In the rows, zero is written as 100.
Each row of numbers stands for one thing and depends on some of the facts below. Use the named rows to name the rest.

There are 2 kinds of fact about the things: ζ, Ξ.
ζ: refers to; Ξ: is of sort
vitum {ζ=trisan, Ξ=943}
brofles {ζ=viliklil, Ξ=500}
gesta {ζ=flibril, Ξ=618}
bastifir {ζ=zifum viliklil, Ξ=500}
stisto {Ξ=618}
vesketus {Ξ=618}
klevis {ζ=boses gomiklon, Ξ=618}
lamafum {ζ=vesketus ludran vitril, Ξ=500}
plamil {ζ=lugro, Ξ=243}
doplipar {ζ=takledru gomiklon, Ξ=500}
skasom {ζ=tradri, Ξ=243}
klugom {ζ=zamom tradri gomiklon, Ξ=500}
lupel {ζ=tradri, Ξ=943}
plirarus {Ξ=618}
pledre {ζ=sitom, Ξ=943}
vatru {ζ=tradri lutin, Ξ=943}
gozu {ζ=viliklil, Ξ=243}
liflisur {ζ=lometrar, Ξ=618}
midin {Ξ=618}
mokeku {ζ=midin fogreges, Ξ=618}
klefleven {ζ=tradri, Ξ=943}
miseflur {ζ=viliklil, Ξ=500}
letetul {ζ=boses, Ξ=618}
mekle {ζ=viliklil gomiklon, Ξ=500}
drupo {ζ=dagris tradri lometrar, Ξ=618}
gomiklon {ζ=viliklil, Ξ=243}
niskir {ζ=dagris busko famebri, Ξ=243}
skipel {Ξ=243}
dala {ζ=flafim vedugru viliklil, Ξ=943}
dodu {ζ=vatru demastu, Ξ=618}
pledi {ζ=nidefluk sodrul mazo, Ξ=618}
refle {ζ=nados gribran, Ξ=618}
mubis {ζ=gomiklon, Ξ=618}
libres {ζ=plabrun, Ξ=500}
sepo {ζ=nakol vitril mekle, Ξ=500}
ludran {ζ=zifum stisto, Ξ=243}
figri {ζ=drista viliklil, Ξ=243}
zifum {ζ=viliklil, Ξ=243}
zamom {ζ=miseflur drista, Ξ=500}
skidror {ζ=gomiklon, Ξ=618}
klutrobe {ζ=gomiklon, Ξ=943}
basuk {ζ=brudar, Ξ=618}
drista {ζ=tradri gomiklon, Ξ=618}
grefe {ζ=tradri, Ξ=243}
mupil {ζ=nevus, Ξ=618}
rizul {ζ=vedugru plibul, Ξ=618}
memol {ζ=skena mefem, Ξ=500}
pegre {ζ=tradri plonopos, Ξ=500}
vitragrel {ζ=drupo lometrar, Ξ=618}
dagris {Ξ=943}
kostinan {Ξ=618}
vavan {ζ=klalusum, Ξ=243}
zokigre {ζ=sketa plibis, Ξ=243}
pidram {ζ=skidase, Ξ=618}
brogrum {Ξ=500}
gripla {ζ=kobezem drista, Ξ=618}
klili {ζ=drista tradri kluvik, Ξ=243}
trigrel {ζ=brudar sodrul viliklil miskabris, Ξ=943}
mazo {ζ=midin brogrum nanar, Ξ=243}
traflel {ζ=bastifir bribron, Ξ=943}
bidron {Ξ=500}
lugro {Ξ=243}
drudoga {ζ=plabrun viliklil soklabra kluvik klefleven, Ξ=500}
pagres {ζ=lutin lometrar, Ξ=618}
fluplu {ζ=mekle, Ξ=618}
fodrel {ζ=sedra bidron, Ξ=243}
vomol {ζ=skipel klalun stekitis vatru, Ξ=943}
riklar {ζ=klalun, Ξ=243}
klilen {ζ=trigrel fogreges, Ξ=618}
vimo {ζ=dosok, Ξ=243}
kasto {ζ=drista, Ξ=500}
kiklal {ζ=miseflur dosok nanar, Ξ=618}
bribron {ζ=gomiklon, Ξ=500}
tosur {ζ=sedra, Ξ=500}
sodrul {ζ=stibril brogrum mefem, Ξ=500}
sotrak {ζ=nidefluk, Ξ=243}
kliskega {ζ=skasom, Ξ=243}
mabriri {ζ=fadro busku, Ξ=618}
vagro {ζ=gomiklon, Ξ=943}
plastir {ζ=dagris tradri, Ξ=618}
flafim {ζ=drista fubris teskun, Ξ=500}
skamin {ζ=taflen, Ξ=618}
sketa {ζ=lometrar, Ξ=618}
lutin {ζ=tradri kluvik, Ξ=500}
nados {Ξ=243}
mefem {ζ=drista tradri, Ξ=943}
flovumos {ζ=stibril tradri, Ξ=943}
voskes {ζ=lesir, Ξ=618}
stekitis {ζ=boses, Ξ=500}
grotir {ζ=stuna zamom lometrar, Ξ=618}
gratres {ζ=doplipar, Ξ=943}
kliskitron {ζ=brogrum, Ξ=618}
fleko {ζ=klalusum, Ξ=943}
briflo {ζ=klutrobe, Ξ=500}
plodel {ζ=mekle, Ξ=243}
nakol {ζ=drista triso, Ξ=243}
skidase {ζ=boses, Ξ=618}
demastu {ζ=midin sivak, Ξ=243}
lometrar {ζ=tradri gomiklon brogrum, Ξ=500}
tasok {ζ=drista bribron, Ξ=943}
brifuflor {ζ=gigru, Ξ=943}
sostos {ζ=leplumin midin trisan, Ξ=943}
plilok {ζ=tradri klefleven, Ξ=943}
topegro {ζ=fluplu viliklil gomiklon, Ξ=500}
klodrigrun {Ξ=618}
momok {ζ=drista klalusum, Ξ=500}
pladas {ζ=lesir, Ξ=618}
nodos {ζ=tradri mefem, Ξ=618}
gebim {ζ=drista, Ξ=500}
flibril {ζ=viliklil brogrum, Ξ=618}
ziflos {ζ=gebim, Ξ=500}
doflon {ζ=skipel triso, Ξ=618}
grode {ζ=dosok, Ξ=618}
piflus {ζ=tradri viliklil gomiklon brogrum, Ξ=618}
lesir {ζ=gomiklon, Ξ=243}
brabos {ζ=fogreges, Ξ=618}
vedugru {ζ=tradri klili, Ξ=943}
fostotris {ζ=skena, Ξ=618}
triso {Ξ=618}
flavu {ζ=dagris viliklil, Ξ=943}
dazer {ζ=stibril taflen, Ξ=243}
stubranu {Ξ=243}
griflis {ζ=tradri lutin, Ξ=618}
brudar {ζ=drista tradri brogrum, Ξ=618}
gridrin {ζ=grukal tradri, Ξ=618}
bramaplo {ζ=mefem, Ξ=943}
bifabim {ζ=figi plonopos, Ξ=243}
nanar {Ξ=243}
drusti {ζ=brudar gribran, Ξ=500}
nevus {ζ=ludran stubranu gomiklon griflis, Ξ=500}
boses {ζ=gomiklon, Ξ=618}
famebri {Ξ=500}
klalun {ζ=kostinan zamom, Ξ=618}
drizom {ζ=miseflur, Ξ=618}
teflu {ζ=tradri viliklil, Ξ=618}
flelo {ζ=takledru, Ξ=618}
vobipe {ζ=plabrun mubis mazo, Ξ=500}
nuse {ζ=lupel, Ξ=243}
pifloflos {ζ=drusti, Ξ=943}
skupir {ζ=tradri taflen, Ξ=618}
veklenol {ζ=nepu, Ξ=243}
skeflal {ζ=mefem, Ξ=243}
sitom {ζ=stisto lugro stuna, Ξ=243}
morol {ζ=zamom sodrul, Ξ=500}
meboklir {ζ=zifum, Ξ=243}
kluvik {ζ=miseflur, Ξ=618}
fadro {ζ=mokeku drista lutin, Ξ=943}
trisan {Ξ=243}
kobezem {ζ=skidase, Ξ=618}
stibril {ζ=tradri gomiklon, Ξ=500}
dosok {ζ=dagris, Ξ=943}
trila {ζ=nodos tradri, Ξ=618}
viliklil {ζ=tradri, Ξ=618}
plibul {ζ=gridrin klodrigrun, Ξ=618}
klabi {ζ=mupil, Ξ=618}
drusku {ζ=sivak miskabris, Ξ=243}
brozostu {ζ=teflu flibril, Ξ=500}
skodras {ζ=bribron, Ξ=500}
tradri {Ξ=618}
fogreges {ζ=teflu gomiklon, Ξ=943}
kavar {ζ=plastir, Ξ=943}
fubris {ζ=kostinan viliklil taflen, Ξ=243}
skuflo {Ξ=618}
grone {ζ=plabrun zepos, Ξ=618}
stuna {Ξ=618}
statotro {ζ=brudar, Ξ=243}
plarer {ζ=plabrun, Ξ=618}
flubrar {ζ=kasto fadro, Ξ=500}
leplumin {ζ=meboklir, Ξ=618}
gigru {ζ=kobezem, Ξ=618}
keral {ζ=medrom teflu, Ξ=243}
brotri {ζ=vatru, Ξ=618}
grukal {ζ=lutin lometrar, Ξ=618}
treses {ζ=rolu vatru plastir, Ξ=618}
teskun {ζ=klugom brogrum, Ξ=243}
busku {ζ=klalusum, Ξ=943}
betramuk {ζ=zamom, Ξ=243}
trugis {ζ=sketa fogreges, Ξ=618}
sedra {ζ=kasto gomiklon, Ξ=243}
skena {Ξ=243}
vitril {ζ=brogrum, Ξ=943}
troze {ζ=boses, Ξ=243}
sitrim {ζ=plabrun, Ξ=243}
fleskor {ζ=skasom busku tradri lutin traflel, Ξ=243}
miskabris {ζ=tradri gomiklon, Ξ=500}
nura {ζ=nidefluk, Ξ=618}
fome {ζ=briflo mefem, Ξ=618}
taflen {Ξ=943}
tevo {ζ=gomiklon kluvik, Ξ=618}
figi {Ξ=943}
klalusum {Ξ=618}
trugrol {ζ=fogreges, Ξ=500}
doklasti {ζ=kobezem, Ξ=500}
dodin {ζ=pidram, Ξ=618}
tulokan {ζ=flafim plastir, Ξ=618}
buzel {ζ=plirarus plastir, Ξ=618}
pagom {ζ=plilok dala, Ξ=500}
vuda {ζ=dagris, Ξ=500}
brilor {ζ=miseflur skasom tradri, Ξ=943}
skoban {ζ=grukal nidefluk skena skidase, Ξ=618}
nidefluk {Ξ=943}
lufel {ζ=refle libres, Ξ=243}
bugrom {ζ=tradri klalun, Ξ=500}
skekem {ζ=vatru, Ξ=618}
reflen {Ξ=500}
nepu {ζ=trigrel, Ξ=500}
gelar {ζ=kliskitron bribron basuk, Ξ=500}
sivak {Ξ=618}
medrom {Ξ=618}
feflom {ζ=stuna, Ξ=500}
gribran {ζ=tradri, Ξ=243}
putren {ζ=soklabra, Ξ=243}
rolu {ζ=veklenol skipel, Ξ=943}
plibis {Ξ=618}
takledru {ζ=brabos tradri lutin gomiklon, Ξ=618}
brukir {ζ=pledi, Ξ=943}
dritrus {ζ=nados, Ξ=943}
zepos {ζ=nepu klilen demastu, Ξ=943}
buklok {ζ=plirarus miskabris, Ξ=618}
trifugrel {ζ=viliklil gomiklon skoban, Ξ=243}
brosus {Ξ=618}
plabrun {ζ=dagris tradri, Ξ=618}
trudrodras {ζ=gigru, Ξ=500}
busko {ζ=busku, Ξ=943}
plonopos {ζ=kostinan, Ξ=618}
soklabra {ζ=dosok stibril tradri, Ξ=618}
brofusun {ζ=gribran taflen, Ξ=618}
purar {ζ=nodos flelo sivak, Ξ=618}

Known rows:
troze: 60,122,61,101,57,123,104,145,142,179,118,157,72,111,118,73,127,72,102,126,155,104,81,81,42,114,144,80,76,133,140,110,123,55,128,123,111,174,32,69,94
bribron: 109,129,134,51,50,141,35,97,89,79,100,77,49,118,91,128,73,82,128,134,151,131,133,83,123,129,52,112,152,28,85,157,97,46,80,91,142,113,70,99,150
sitrim: 101,86,99,77,123,100,84,135,137,173,88,115,60,77,90,117,161,68,87,37,74,84,101,86,114,152,61,119,102,147,90,135,117,111,73,77,144,87,77,100,88
plabrun: 95,130,117,130,154,89,149,70,105,184,64,101,43,100,20,53,174,119,84,31,158,75,106,63,150,124,41,120,92,139,110,126,90,107,60,51,146,66,66,128,167
drizom: 124,117,86,90,131,111,116,81,94,87,94,73,128,70,111,89,106,116,120,86,97,92,68,99,96,95,132,91,77,96,131,96,109,110,111,111,98,88,124,117,86
ziflos: 85,122,97,78,88,82,66,97,69,83,79,110,92,128,110,73,105,80,111,96,74,96,105,135,105,106,94,129,108,91,90,126,100,109,92,97,75,97,64,71,89
tevo: 121,123,133,88,95,143,55,88,108,82,112,64,100,69,83,124,79,119,131,128,164,119,121,72,103,115,103,90,101,43,132,131,101,56,80,111,139,94,120,122,124
lesir: 121,72,137,63,46,145,33,119,135,89,134,82,55,65,94,145,74,76,92,135,148,116,131,65,85,134,57,81,138,45,95,145,98,46,91,112,150,132,91,133,144
vitragrel: 103,77,134,57,101,119,141,84,77,87,111,58,58,45,63,64,72,89,120,105,157,66,85,77,94,76,134,106,80,114,158,58,118,152,102,119,60,73,92,65,68
buklok: 105,126,98,108,130,114,120,94,112,84,97,89,132,85,105,109,99,116,114,99,110,109,108,101,85,105,120,100,86,109,132,103,108,102,84,113,108,82,127,97,83
vavan: 127,77,87,81,69,94,54,108,119,101,111,118,116,66,121,135,108,69,75,91,64,83,83,94,65,118,102,96,95,129,94,94,98,121,106,132,101,108,104,124,103
dazer: 111,74,105,104,68,81,63,110,136,111,105,134,125,85,118,135,108,81,69,91,69,93,107,86,62,106,89,85,105,128,88,89,101,101,98,122,110,110,110,112,105
teskun: 70,48,134,102,115,98,97,111,143,107,78,138,67,126,102,132,100,93,53,130,86,70,139,93,47,129,43,66,79,141,93,103,108,115,165,90,70,146,130,47,66
brogrum: 65,71,138,83,114,61,107,87,121,82,58,137,76,141,100,91,90,110,56,127,85,77,138,130,74,113,39,89,99,124,87,123,113,105,160,67,47,116,121,28,66
statotro: 82,61,99,108,99,97,71,124,122,121,103,126,101,103,108,132,115,78,66,114,70,89,117,98,56,110,85,95,91,133,86,101,98,110,117,111,102,126,101,108,76
vedugru: 97,78,79,142,80,80,146,106,63,118,118,125,84,134,103,92,92,116,63,104,109,100,101,72,146,61,66,95,122,91,57,60,53,92,84,80,81,83,86,144,167
klevis: 75,150,125,98,83,147,82,131,134,96,113,134,82,97,101,89,87,117,145,141,176,139,113,72,80,125,137,72,85,52,152,142,118,46,104,108,141,146,63,84,124
gigru: 94,136,69,110,134,117,129,108,106,91,91,114,125,84,113,85,111,109,121,113,128,102,88,107,71,110,136,99,74,112,143,105,108,95,97,118,95,97,103,93,79

Name these rows:
No name comes twice in this set of rows, the named rows included.
125,75,115,59,93,93,80,127,136,155,91,109,64,62,99,110,139,68,83,38,83,73,86,81,111,140,81,107,98,145,103,111,121,115,88,90,134,86,76,98,103 -> niskir
111,136,124,41,111,70,99,114,105,108,59,95,41,117,82,44,148,71,118,30,91,70,99,103,145,141,68,135,123,132,98,140,125,114,71,56,133,74,54,46,120 -> vuda
119,75,107,72,87,91,72,125,134,133,97,119,84,72,107,120,128,70,77,53,76,76,91,83,88,134,85,103,99,136,102,106,113,108,94,104,125,94,87,104,99 -> vimo
52,161,63,94,54,96,121,140,114,124,88,157,70,140,118,33,115,72,139,128,167,125,91,115,70,98,141,102,84,105,139,137,127,47,115,104,75,170,32,35,103 -> stekitis
101,126,135,58,49,143,34,98,92,81,104,82,67,118,98,120,76,83,129,126,132,131,131,89,120,114,64,118,148,35,87,150,96,48,69,99,135,99,71,86,140 -> doplipar
55,162,41,120,96,130,150,142,141,157,105,156,108,119,120,35,125,105,151,137,175,128,68,86,48,114,146,71,63,123,158,119,134,44,132,121,95,170,36,41,88 -> skidase
64,83,133,106,117,59,99,74,124,80,56,145,100,146,110,104,99,123,51,129,81,85,142,129,69,119,36,84,103,117,72,135,98,93,156,75,50,123,131,27,79 -> sodrul
107,132,96,89,155,123,135,117,133,116,73,79,99,81,72,83,147,104,123,43,121,97,109,94,125,149,86,117,86,135,127,140,117,107,68,68,142,72,113,84,83 -> plarer
82,101,131,136,85,140,108,48,66,88,133,77,81,84,46,125,75,134,104,134,167,117,120,62,113,58,98,104,117,39,123,79,66,72,62,120,131,77,83,141,148 -> takledru
83,129,115,67,107,81,83,121,104,93,65,114,72,130,95,79,130,77,114,52,77,97,123,125,125,135,62,134,125,122,83,147,115,100,73,69,121,80,70,46,90 -> vobipe
103,123,118,134,147,78,150,46,91,154,75,109,70,93,45,60,154,126,71,33,155,78,97,59,146,88,64,104,92,127,119,89,75,108,62,67,140,69,71,132,168 -> plastir
76,84,79,141,150,145,60,31,42,85,73,63,32,111,58,82,147,142,65,139,170,83,111,62,134,99,50,103,66,28,99,147,39,68,141,111,117,132,65,147,168 -> drista
83,63,112,134,60,65,101,74,77,139,130,131,86,88,99,129,94,81,61,101,79,83,85,64,91,58,99,99,107,112,85,60,71,123,76,132,91,91,59,141,141 -> fleskor
66,46,133,101,118,90,100,124,144,116,86,131,79,123,95,136,104,89,54,129,73,78,142,103,46,128,47,80,91,146,87,103,111,120,144,91,90,131,130,46,62 -> mazo
54,58,100,143,155,126,145,37,48,91,57,109,57,140,65,75,149,155,49,139,138,74,140,83,93,91,43,80,63,99,95,119,50,126,163,87,53,132,120,129,87 -> brudar

Now the same things, written a new way:
Known rows:
pidram: 114,92,104,98,102,97,111,97,106,101,94,107,104,83,95,115,96,104,93,102,103,98,92,99,109,100,102
gesta: 104,93,107,103,96,103,103,99,99,99,104,97,100,86,91,98,90,109,108,96,101,99,101,91,96,94,97
klalun: 110,100,106,103,98,101,102,94,106,98,103,99,104,95,90,103,95,112,107,98,94,105,95,95,94,93,99
flavu: 91,104,93,91,97,106,94,96,102,98,89,98,90,92,93,91,96,100,102,96,108,90,93,87,90,99,97
vavan: 87,104,104,84,86,85,104,99,92,110,99,95,90,114,112,94,104,106,108,114,97,96,103,75,50,78,95
tevo: 104,93,107,100,94,104,103,99,100,98,104,98,100,88,91,99,90,109,108,96,100,99,101,91,96,94,98
nanar: 97,113,91,99,115,88,105,92,96,99,100,103,109,118,95,107,113,109,91,105,91,98,92,96,80,96,97
libres: 106,107,93,98,107,100,105,104,105,102,110,92,106,115,100,90,119,102,116,98,110,100,87,80,100,103,101
liflisur: 105,94,107,104,93,105,102,99,97,99,105,96,101,90,95,99,87,110,109,94,100,97,102,92,96,95,98
bastifir: 106,106,99,95,108,95,102,98,103,99,105,91,104,115,102,84,111,99,105,108,106,97,90,92,102,98,100
figri: 90,105,98,93,101,95,104,107,87,100,106,102,94,103,96,100,101,107,92,101,96,97,99,88,84,99,96
kavar: 91,104,93,92,97,106,95,96,102,98,89,98,89,90,93,90,95,100,102,96,108,91,94,87,91,99,97
plastir: 108,98,105,103,99,99,104,92,106,100,101,98,106,95,91,102,97,109,109,98,97,101,97,94,92,91,98
nuse: 90,106,97,96,100,95,104,108,87,101,107,102,93,101,95,99,101,107,93,100,95,100,99,88,83,100,94
skuflo: 109,97,105,102,100,101,104,92,104,98,101,99,107,97,91,105,96,111,108,98,97,99,96,94,94,93,100
dala: 95,108,90,92,103,103,96,89,107,97,86,99,97,100,92,96,101,101,100,98,105,91,90,92,92,98,98
trudrodras: 117,92,107,76,86,92,111,118,99,104,90,106,87,99,135,110,104,93,94,120,128,89,75,84,107,102,115
sitom: 104,111,104,93,121,109,100,86,78,94,97,81,92,122,103,112,102,115,82,106,86,91,91,85,74,114,88

Rows to name:
No name comes twice in this set of rows, the named rows included.
111,103,109,92,110,112,98,95,87,97,102,73,89,116,110,87,100,104,97,106,103,91,90,82,96,113,92 -> feflom
97,108,85,124,89,98,89,111,69,97,114,99,110,128,128,98,82,115,99,85,103,75,106,98,91,102,101 -> zokigre
88,103,100,81,83,96,94,88,107,107,82,91,86,103,109,86,98,99,116,108,109,87,97,74,59,78,97 -> fleko
103,101,100,94,102,97,104,107,99,102,106,93,97,102,101,81,106,95,101,105,109,97,94,90,109,103,99 -> memol
102,103,101,95,98,96,102,106,99,104,107,90,96,105,105,79,107,97,109,106,109,98,94,85,98,98,98 -> vuda
104,91,108,98,105,106,106,96,99,97,102,95,100,84,83,101,90,106,99,97,97,98,102,94,104,101,94 -> klabi
110,110,95,98,112,92,103,92,108,100,103,92,111,123,101,88,116,100,104,108,103,97,87,95,103,98,100 -> brogrum
104,105,100,83,102,97,104,99,106,98,108,92,105,125,100,85,108,100,106,107,104,94,93,90,109,96,102 -> kasto
91,107,90,97,105,104,109,114,89,101,114,102,98,104,93,110,113,112,110,87,103,102,93,71,80,107,97 -> lufel
110,96,104,103,102,98,106,93,105,100,99,101,107,91,91,107,96,107,102,99,99,99,96,97,100,95,99 -> skoban
90,106,101,107,141,86,91,92,85,69,102,112,112,114,90,100,115,115,106,121,115,90,75,109,66,87,116 -> trisan
87,100,99,97,117,105,86,95,95,78,90,104,93,89,90,87,98,103,110,107,124,84,82,97,83,94,110 -> sostos
98,112,92,96,120,90,107,89,96,98,99,101,109,119,92,109,113,108,85,106,88,97,92,97,87,100,94 -> stubranu
98,111,90,98,115,87,108,94,97,100,98,105,108,113,94,110,112,106,83,105,91,98,92,99,89,101,96 -> skena
96,109,97,94,115,96,104,95,88,96,101,97,100,113,96,106,106,110,87,105,92,95,94,92,82,103,93 -> ludran

